Below are the code and all the weights of a small trained network. Each question names an input and a target symbol and asks about switching units off, where a switched-off unit gives its printed mean instead of its output.

import numpy as np


def w(rows, s, z=0):
    codes = np.array(rows[::2]) - 128.0
    scale = np.full(codes.shape[1], s)
    scale[-1] = z or s
    return codes * scale


def softmax(a):
    e = np.exp(a - a.max(-1, keepdims=True))
    return e / e.sum(-1, keepdims=True)


def log_softmax(a):
    a = a - a.max(-1, keepdims=True)
    return a - np.log(np.exp(a).sum(-1, keepdims=True))


def net(x, mask):
    ids = ['γδζθλμστφω'.index(c) for c in x.split()]
    T = len(ids)
    res = E[ids] + P[:T]
    u = 0
    for l in range(2):
        r = res
        for j in range(3):
            rows = slice(2 * j, 2 * j + 2)
            q, k, v = (r @ M[l][rows].T for M in (Q, K, V))
            z = softmax(np.where(np.tri(T) > 0, q @ k.T / 2**0.5, -1e9)) @ v
            o = O[l][rows]
            res = res + np.where(mask[u + j], z, o[:, -1]) @ o[:, :-1]
        u += 3
    return log_softmax(res[-1] @ U[:, :-1].T + U[:, -1])


Q, K, V, O = {}, {}, {}, {}
E = w([
[28,79,155,77,177],'γ',
[102,82,49,106,234],'δ',
[82,72,118,122,139],'ζ',
[158,135,153,205,179],'θ',
[218,161,68,94,20],'λ',
[251,65,175,93,190],'μ',
[72,144,168,112,207],'σ',
[213,180,134,46,189],'τ',
[49,58,207,127,69],'φ',
[97,162,238,145,106],'ω',
],0.018)
P = w([
[100,99,208,119,164],'0',
[144,29,186,106,157],'1',
[95,190,136,160,77],'2',
[210,33,178,116,159],'3',
[118,244,95,177,39],'4',
[254,29,168,117,174],'5',
],0.0092)
Q[0] = w([
[166,81,182,131,135],'L0H1',
[158,106,140,67,210],'L0H1',
[173,16,133,246,156],'L0H2',
[82,173,45,45,49],'L0H2',
[88,59,114,111,118],'L0H3',
[69,255,172,176,160],'L0H3',
],0.0086)
K[0] = w([
[177,255,204,180,161],'L0H1',
[230,178,15,164,182],'L0H1',
[233,161,150,169,160],'L0H2',
[56,135,170,2,162],'L0H2',
[238,140,113,50,106],'L0H3',
[40,166,116,144,176],'L0H3',
],0.0099)
V[0] = w([
[85,134,92,201,117],'L0H1',
[130,125,144,141,170],'L0H1',
[157,136,113,89,146],'L0H2',
[132,123,162,9,114],'L0H2',
[110,131,143,140,163],'L0H3',
[106,195,91,116,108],'L0H3',
],0.012)
O[0] = w([
[86,231,89,129,86,61],'L0H1',
[171,143,144,193,171,221],'L0H1',
[152,134,78,149,127,111],'L0H2',
[112,214,107,35,124,45],'L0H2',
[129,68,86,115,160,205],'L0H3',
[123,163,172,103,253,2],'L0H3',
],0.0073,0.007)
Q[1] = w([
[71,140,83,144,131],'L1H1',
[51,152,100,247,148],'L1H1',
[97,178,101,196,91],'L1H2',
[49,138,102,67,116],'L1H2',
[48,102,100,130,142],'L1H3',
[179,54,146,124,112],'L1H3',
],0.012)
K[1] = w([
[51,100,128,110,129],'L1H1',
[10,79,141,238,129],'L1H1',
[96,151,69,139,35],'L1H2',
[90,105,87,92,105],'L1H2',
[56,206,94,120,108],'L1H3',
[202,117,131,204,98],'L1H3',
],0.011)
V[1] = w([
[175,117,143,97,121],'L1H1',
[2,63,175,145,181],'L1H1',
[142,206,246,157,143],'L1H2',
[166,251,176,133,51],'L1H2',
[3,158,161,84,165],'L1H3',
[96,59,136,60,86],'L1H3',
],0.0084)
O[1] = w([
[143,122,124,123,145,150],'L1H1',
[124,135,119,204,101,146],'L1H1',
[63,174,182,111,100,152],'L1H2',
[70,70,137,106,126,34],'L1H2',
[250,146,128,193,108,8],'L1H3',
[140,124,132,148,44,100],'L1H3',
],0.012,0.013)
U = w([
[93,21,147,214,202,60],'γ',
[181,139,4,145,166,162],'δ',
[236,121,139,143,115,223],'ζ',
[140,195,193,121,95,84],'θ',
[173,79,137,136,67,111],'λ',
[143,58,95,79,101,141],'μ',
[215,255,196,154,199,46],'σ',
[193,79,66,136,112,208],'τ',
[172,253,131,52,167,255],'φ',
[252,39,202,96,186,82],'ω',
],0.0068,0.003)

Each question gives the input, a string of symbols that net reads in full, and the target symbol t.
The units are the heads (2 rows each of Q, K, V and O). Each row of codes is followed by its name. A weight is (code - 128) times the scale printed after its matrix; where a second scale follows, it is the last column's (O and U).
mask holds one flag per head, layer by layer. A switched-off head (its flag False) gives its mean, the last column of its rows in O, instead of its output. The means were averaged over made-up inputs and are rounded, as every weight is.
A unit's drop is (log p(t) with every unit on - log p(t) with that unit switched off) / (log p(t) with every unit on - log p(t) with every unit switched off).
The circuit of an input: a set's keep is (log p(t) with only the set's units on - log p(t) with every unit switched off) / (log p(t) with every unit on - log p(t) with every unit switched off). Starting from all 6 units, units are removed one at a time, each time the one whose removal leaves the highest keep (on an exact tie, the one counted first), for as long as the keep stays at least 0.8.
units of the circuit, in order: the units of the circuit, biggest drop first
unit that matters most: the unit with the biggest drop
heads that matter: for each layer, one digit per head in row order, 1 if its drop is at least 0.15 and else 0, layers parted by /
drop when u is switched off: that unit's drop, to one decimal
input θ μ ζ, target τ: units of the circuit, in order => (L1H2, L1H3, L0H3)
input τ θ τ δ, target ω: units of the circuit, in order => (L1H1, L0H2, L0H1)
input ω γ τ μ σ σ, target μ: heads that matter => 101 / 001
input σ τ θ ω, target γ: units of the circuit, in order => (L0H2, L1H3)
input σ γ λ δ, target φ: heads that matter => 001 / 100
input μ θ θ τ τ δ, target ω: units of the circuit, in order => (L1H1, L0H1)
input τ ω ω μ σ σ, target μ: units of the circuit, in order => (L1H3, L0H3, L0H1, L0H2)
input σ θ γ ω σ, target σ: units of the circuit, in order => (L1H3, L0H3)
input σ σ ω λ δ δ, target φ: unit that matters most => L1H1
input σ σ θ τ τ φ, target ω: heads that matter => 100 / 110
input μ σ ω ζ γ, target ζ: units of the circuit, in order => (L1H3, L0H2)
input σ τ φ, target λ: units of the circuit, in order => (L1H3, L0H1)
input μ μ θ θ μ λ, target φ: heads that matter => 010 / 100
input ω θ σ, target σ: unit that matters most => L1H3
input τ θ λ σ, target φ: drop when L1H1 is switched off => 0.6
input θ θ τ γ, target ω: drop when L0H1 is switched off => 0.3
input τ γ σ θ λ σ, target φ: drop when L1H2 is switched off => 0.1
input θ θ ω θ φ, target λ: drop when L0H2 is switched off => 0.1
